[[132 135 129 123]
 [113 136 136 144]
 [115 139 114 118]
 [112 109 127 128]
 [132 123 125 131]
 [127 140 138 130]
 [126 142 116 128]
 [104 118 124 125]
 [124 134 122 129]
 [131 138 113 138]]
->
[[123 129 135 132]
 [144 136 136 113]
 [118 114 139 115]
 [128 127 109 112]
 [131 125 123 132]
 [130 138 140 127]
 [128 116 142 126]
 [125 124 118 104]
 [129 122 134 124]
 [138 113 138 131]]

[[146 102]
 [134 129]
 [129 112]
 [146 108]
 [128 109]
 [142 122]
 [141 120]
 [134 129]
 [131 110]]
->
[[102 146]
 [129 134]
 [112 129]
 [108 146]
 [109 128]
 [122 142]
 [120 141]
 [129 134]
 [110 131]]

[[119 130]
 [132 134]
 [140 148]
 [114 119]
 [132 145]
 [136 141]
 [132 137]
 [132 137]
 [149 145]
 [127 134]
 [132 141]
 [127 130]]
->
[[130 119]
 [134 132]
 [148 140]
 [119 114]
 [145 132]
 [141 136]
 [137 132]
 [137 132]
 [145 149]
 [134 127]
 [141 132]
 [130 127]]

[[102 132 129]
 [139 127 125]
 [109 145 136]
 [132 143 113]
 [119 137 131]
 [124 141 129]
 [124 107 129]
 [106 147 124]
 [103 144 121]
 [121 146 118]
 [132 107 133]]
->
[[129 132 102]
 [125 127 139]
 [136 145 109]
 [113 143 132]
 [131 137 119]
 [129 141 124]
 [129 107 124]
 [124 147 106]
 [121 144 103]
 [118 146 121]
 [133 107 132]]

[[134 124 143 144 126 123 153 138 137 118 118 122]
 [144 125 129 127 130 119 132 134 129 128 130 118]
 [118 118 128 123 138 120 142 127 145 125 129 138]
 [116 127 107 131 118 128 104 130 127 135 141 143]
 [123 129 117 127 120 133 116 127 125 134 131 132]
 [132 126 116 132 121 122 130 120 133 134 118 132]
 [128 117 134 132 138 117 144 130 142 123 124 131]
 [132 127 123 128 127 119 120 139 126 129 142 125]]
->
[[122 118 118 137 138 153 123 126 144 143 124 134]
 [118 130 128 129 134 132 119 130 127 129 125 144]
 [138 129 125 145 127 142 120 138 123 128 118 118]
 [143 141 135 127 130 104 128 118 131 107 127 116]
 [132 131 134 125 127 116 133 120 127 117 129 123]
 [132 118 134 133 120 130 122 121 132 116 126 132]
 [131 124 123 142 130 144 117 138 132 134 117 128]
 [125 142 129 126 139 120 119 127 128 123 127 132]]

[[125 128 130 129 137 142 134 126 139 102]
 [145 122 112 135 129 141 121 137 135 121]
 [114 109 111 135 128 122 113 155 116 138]]
->
[[102 139 126 134 142 137 129 130 128 125]
 [121 135 137 121 141 129 135 112 122 145]
 [138 116 155 113 122 128 135 111 109 114]]
---
[[145 113 134 101]
 [114 109 141 138]
 [118 108 142 144]
 [133 127 122 150]
 [133 138 121 142]
 [145 130 140 130]
 [142 108 141 108]
 [142 141 130 118]]
->
[[118 130 141 142]
 [108 141 108 142]
 [130 140 130 145]
 [142 121 138 133]
 [150 122 127 133]
 [144 142 108 118]
 [138 141 109 114]
 [101 134 113 145]]

[[117 147 122 113 119 125 120 124 144 124 107 138 131]
 [120 138 132 113 119 123 138 132 120 134 108 129 141]
 [122 131 132 137 104 129 136 132 124 142 113 119 136]]
->
[[136 119 113 142 124 132 136 129 104 137 132 131 122]
 [141 129 108 134 120 132 138 123 119 113 132 138 120]
 [131 138 107 124 144 124 120 125 119 113 122 147 117]]

[[131 136 134 112 125 132 148 123 126 155 118 120]
 [127 114 113 125 112 124 151 119 135 117 135 134]
 [122 122 139 117 125 144 118 130 114 146 109 119]
 [137 128 115 123 118 140 151 128 116 143 139 135]]
->
[[135 139 143 116 128 151 140 118 123 115 128 137]
 [119 109 146 114 130 118 144 125 117 139 122 122]
 [134 135 117 135 119 151 124 112 125 113 114 127]
 [120 118 155 126 123 148 132 125 112 134 136 131]]

[[139 106 130 117 116 124 152 118 115 116]
 [125 139 141 118 112 127 132 117 109 111]
 [ 99 128 131 107 135 113 125 109 138 136]
 [130 131 142 109 135 102 150 107 135 141]
 [128 114 114 118 141 129 134 121 141 145]]
->
[[145 141 121 134 129 141 118 114 114 128]
 [141 135 107 150 102 135 109 142 131 130]
 [136 138 109 125 113 135 107 131 128  99]
 [111 109 117 132 127 112 118 141 139 125]
 [116 115 118 152 124 116 117 130 106 139]]

[[116 124 121 116 126 116]
 [129 109 130 114 101 102]
 [125 112 127 111 107 102]
 [118 119 127 121 121 117]
 [136 141 126 132 140 140]
 [131 109 134 121 102 107]
 [135 141 128 138 143 144]]
->
[[144 143 138 128 141 135]
 [107 102 121 134 109 131]
 [140 140 132 126 141 136]
 [117 121 121 127 119 118]
 [102 107 111 127 112 125]
 [102 101 114 130 109 129]
 [116 126 116 121 124 116]]

[[134 110 127 124 136 123 119 141 112 116 114 107 130 121]
 [138 135 141 136 139 127 124 142 121 129 141 120 121 122]
 [119 103 107 107 120 121 126 121 123 114  99 121 143 131]]
->
[[131 143 121  99 114 123 121 126 121 120 107 107 103 119]
 [122 121 120 141 129 121 142 124 127 139 136 141 135 138]
 [121 130 107 114 116 112 141 119 123 136 124 127 110 134]]

[[139 116 139 138 110]
 [134 130 123 117 120]
 [130 131 134 146 135]
 [141 115 139 135 108]
 [136 127 122 106 115]]
->
[[115 106 122 127 136]
 [108 135 139 115 141]
 [135 146 134 131 130]
 [120 117 123 130 134]
 [110 138 139 116 139]]

[[122 133 114 116 136 124 129 127 135 107 137 129]
 [128 128 136 132 128 129 126 129 131 119 124 131]
 [124 128 135 118 125 122 130 122 119 111 125 126]
 [143 134 148 129 126 124 127 125 138 132 126 127]
 [120 132 126 125 127 124 131 121 124 144 122 129]
 [120 132 122 125 137 135 129 129 124 123 131 125]]
->
[[125 131 123 124 129 129 135 137 125 122 132 120]
 [129 122 144 124 121 131 124 127 125 126 132 120]
 [127 126 132 138 125 127 124 126 129 148 134 143]
 [126 125 111 119 122 130 122 125 118 135 128 124]
 [131 124 119 131 129 126 129 128 132 136 128 128]
 [129 137 107 135 127 129 124 136 116 114 133 122]]
---
[[132 123 129 110 143 128 132 126 133 103 114 127 155 137 139 133]
 [120 132 120 126 146 140 131 125 133 128 127 130 125 127 135 128]]
->
[[132 123 129 110 143 128 132 126 133 103 114 127 155 137 139 133]]

[[125 140 139]
 [124 137 132]
 [127 128 130]
 [138 106 115]
 [121 123 124]
 [131 125 128]
 [136 108 118]
 [157 140 147]
 [126 133 131]
 [125 128 130]]
->
[[125 140 139]
 [127 128 130]
 [121 123 124]
 [136 108 118]
 [126 133 131]]

[[145 114 128 122 147 114 133]
 [133  99 142 103 135 102 125]
 [130 118 128 112 124 113 130]
 [132 110 131 108 129 106 129]
 [127 103 141 107 128 108 122]
 [131 145 116 140 133 136 132]
 [124 122 129 115 120 117 127]
 [133 156 112 154 129 151 136]]
->
[[145 114 128 122 147 114 133]
 [130 118 128 112 124 113 130]
 [127 103 141 107 128 108 122]
 [124 122 129 115 120 117 127]]

[[125 114 127 141 120 128 118 122]
 [119 114 124 139 120 127 119 121]
 [115 122 123 128 124 127 128 121]
 [140 125 133 137 128 126 123 133]
 [123 119 123 128 129 103 118 132]]
->
[[125 114 127 141 120 128 118 122]
 [115 122 123 128 124 127 128 121]
 [123 119 123 128 129 103 118 132]]

[[112 128 130 125 124 117 153 145 127 154 142 119 128]
 [115 128 118 125 129 116 148 135 127 125 129 127 126]
 [130 128 130 125 132 134 115 138 127 130 145 119 122]
 [131 121 130 123 137 117 129 145 127 121 121 135 124]
 [130 151 114 120 144 117 145 118 127 130 116 110 122]]
->
[[112 128 130 125 124 117 153 145 127 154 142 119 128]
 [130 128 130 125 132 134 115 138 127 130 145 119 122]
 [130 151 114 120 144 117 145 118 127 130 116 110 122]]

[[125 124 124 119 121 128 130 121 117 118 124 118]
 [124 124 124 123 124 123 124 124 123 124 124 124]
 [120 123 125 139 133 112 105 133 146 143 123 144]
 [122 122 120 130 119 126 119 122 123 118 121 119]
 [123 123 124 123 126 120 122 125 127 127 124 127]
 [120 123 125 137 132 114 107 132 143 141 123 141]
 [131 133 139 105 144 117 141 133 131 145 135 142]
 [124 124 123 120 122 126 127 122 119 120 124 120]]
->
[[125 124 124 119 121 128 130 121 117 118 124 118]
 [120 123 125 139 133 112 105 133 146 143 123 144]
 [123 123 124 123 126 120 122 125 127 127 124 127]
 [131 133 139 105 144 117 141 133 131 145 135 142]]
